Below is a small trained network, with its code and all its weights. Each question gives an input and a class and asks what happens when units are switched off, that is, made to give their printed mean instead of their output.

import numpy as np


def w(rows, s, z=0):
    codes = np.array(rows[::2]) - 128.0
    scale = np.full(codes.shape[1], s)
    scale[-1] = z or s
    return codes * scale


def norm(h):
    return h / np.sqrt((h * h).mean(-1, keepdims=True) + 1e-5)


def f(y):
    return np.maximum(y, 0)


def log_softmax(a):
    a = a - a.max(-1, keepdims=True)
    return a - np.log(np.exp(a).sum(-1, keepdims=True))


def net(x, mask):
    res = np.array(x, float).reshape(1, 7) / 4 @ E
    u = 0
    for l in range(3):
        y = f(norm(res) @ A[l][:, :-1].T + A[l][:, -1])
        res = res + np.where(mask[u : u + 5], y, B[l][:, -1]) @ B[l][:, :-1]
        u += 5
    return log_softmax(norm(res)[-1] @ U[:, :-1].T + U[:, -1])


A, B = {}, {}
E = w([
[133,132,124],'x0',
[135,130,124],'x1',
[178,126,178],'x2',
[128,129,129],'x3',
[76,129,79],'x4',
[85,254,168],'x5',
[130,129,128],'x6',
],0.018)
A[0] = w([
[91,185,76,112],'L0N0',
[93,42,96,2],'L0N1',
[87,250,169,157],'L0N2',
[60,61,206,41],'L0N3',
[81,93,208,110],'L0N4',
],0.015,0.0031)
B[0] = w([
[192,22,91,181],'L0N0',
[159,254,157,176],'L0N1',
[36,51,179,246],'L0N2',
[177,127,102,134],'L0N3',
[184,91,102,142],'L0N4',
],0.02,0.012)
A[1] = w([
[199,180,123,58],'L1N0',
[153,161,1,27],'L1N1',
[198,108,94,93],'L1N2',
[113,205,162,3],'L1N3',
[145,108,49,96],'L1N4',
],0.022,0.0025)
B[1] = w([
[187,90,64,243],'L1N0',
[125,253,181,241],'L1N1',
[156,102,24,254],'L1N2',
[169,194,93,153],'L1N3',
[131,186,147,203],'L1N4',
],0.02,0.0078)
A[2] = w([
[184,42,199,139],'L2N0',
[174,119,129,108],'L2N1',
[47,135,95,142],'L2N2',
[146,109,241,1],'L2N3',
[183,127,254,82],'L2N4',
],0.029,0.0013)
B[2] = w([
[56,99,238,255],'L2N0',
[206,116,97,189],'L2N1',
[34,70,5,213],'L2N2',
[144,236,234,243],'L2N3',
[193,239,143,206],'L2N4',
],0.026,0.0098)
U = w([
[204,137,40,153],'0',
[130,213,151,248],'1',
[33,91,191,125],'2',
[17,58,42,28],'3',
[207,5,133,3],'4',
],0.02,0.0036)

Each question gives the input, the list of numbers given to net, and the class t.
The units are the neurons (one row each of A and B). Each row of codes is followed by its name. A weight is (code - 128) times the scale printed after its matrix; where a second scale follows, it is the last column's (A, B and U).
mask holds one flag per neuron, layer by layer. A switched-off neuron (its flag False) gives its mean, the last column of its row in B, instead of its output. The means were averaged over made-up inputs and are rounded, as every weight is.
A unit's drop is (log p(t) with every unit on - log p(t) with that unit switched off) / (log p(t) with every unit on - log p(t) with every unit switched off).
The circuit of an input: a set's keep is (log p(t) with only the set's units on - log p(t) with every unit switched off) / (log p(t) with every unit on - log p(t) with every unit switched off). Starting from the 12 units with the biggest drops (on a tie, the unit counted first), units are removed one at a time, each time the one whose removal leaves the highest keep (on an exact tie, the one counted first), for as long as the keep stays at least 0.8.
units of the circuit, in order: the units of the circuit, biggest drop first
unit that matters most: the unit with the biggest drop
k most important neurons: the k neurons with the biggest drops, biggest first
k most important neurons of layer l: the k neurons of layer l with the biggest drops, biggest first
drop when u is switched off: that unit's drop, to one decimal
input [-4,3,7,0,3,4,0], class 2: units of the circuit, in order	L0N2
input [-6,4,-2,1,-5,2,5], class 2: 2 most important neurons	L0N2, L1N1
input [-5,1,3,-6,-2,0,7], class 4: units of the circuit, in order	L1N1, L2N3
input [-8,4,-8,-6,1,-8,3], class 1: 2 most important neurons of layer 0	L0N2, L0N1
input [6,2,0,6,-3,0,-2], class 0: 4 most important neurons	L0N2, L2N1, L2N0, L1N0
input [0,4,2,1,-1,0,7], class 4: 3 most important neurons	L0N2, L0N1, L1N1
input [-4,-6,-8,6,-4,5,-5], class 2: 3 most important neurons	L1N2, L0N2, L0N0
input [-5,0,-1,-6,-7,7,-4], class 2: 3 most important neurons of layer 1	L1N1, L1N4, L1N3
input [5,8,6,-1,3,-2,-6], class 0: units of the circuit, in order	L0N2, L1N2
input [-2,-2,3,8,0,-4,-7], class 4: 3 most important neurons of layer 1	L1N1, L1N0, L1N4
input [-4,4,-7,-3,-7,8,2], class 2: 2 most important neurons	L0N2, L1N2
input [4,-4,-3,6,1,8,-4], class 3: 2 most important neurons	L2N2, L1N1
input [2,-7,3,7,7,3,0], class 2: 3 most important neurons	L1N2, L0N0, L2N0
input [-6,7,5,-3,-2,-4,-7], class 4: units of the circuit, in order	L1N1
input [-1,6,-2,-3,3,-6,-3], class 1: 4 most important neurons	L0N2, L1N1, L0N0, L2N2
input [-4,5,-8,5,-8,7,-4], class 2: 3 most important neurons	L0N2, L1N2, L1N1
input [5,-7,-4,3,7,-2,-4], class 1: 3 most important neurons	L0N2, L1N1, L0N1
input [-2,-5,1,-6,5,5,-8], class 2: 2 most important neurons	L1N2, L0N2
input [-5,-5,1,-3,-5,-3,3], class 4: 2 most important neurons	L0N2, L1N1
input [1,4,5,-5,7,6,1], class 2: unit that matters most	L1N2
input [8,8,6,-3,1,-4,0], class 0: 2 most important neurons of layer 0	L0N2, L0N0
input [-1,7,-8,-5,7,7,-1], class 3: drop when L0N0 is switched off	0.0
input [-5,-1,4,-6,-5,-1,2], class 4: drop when L0N2 is switched off	1.4
input [1,2,-2,-6,2,-6,4], class 1: drop when L2N0 is switched off	-0.3
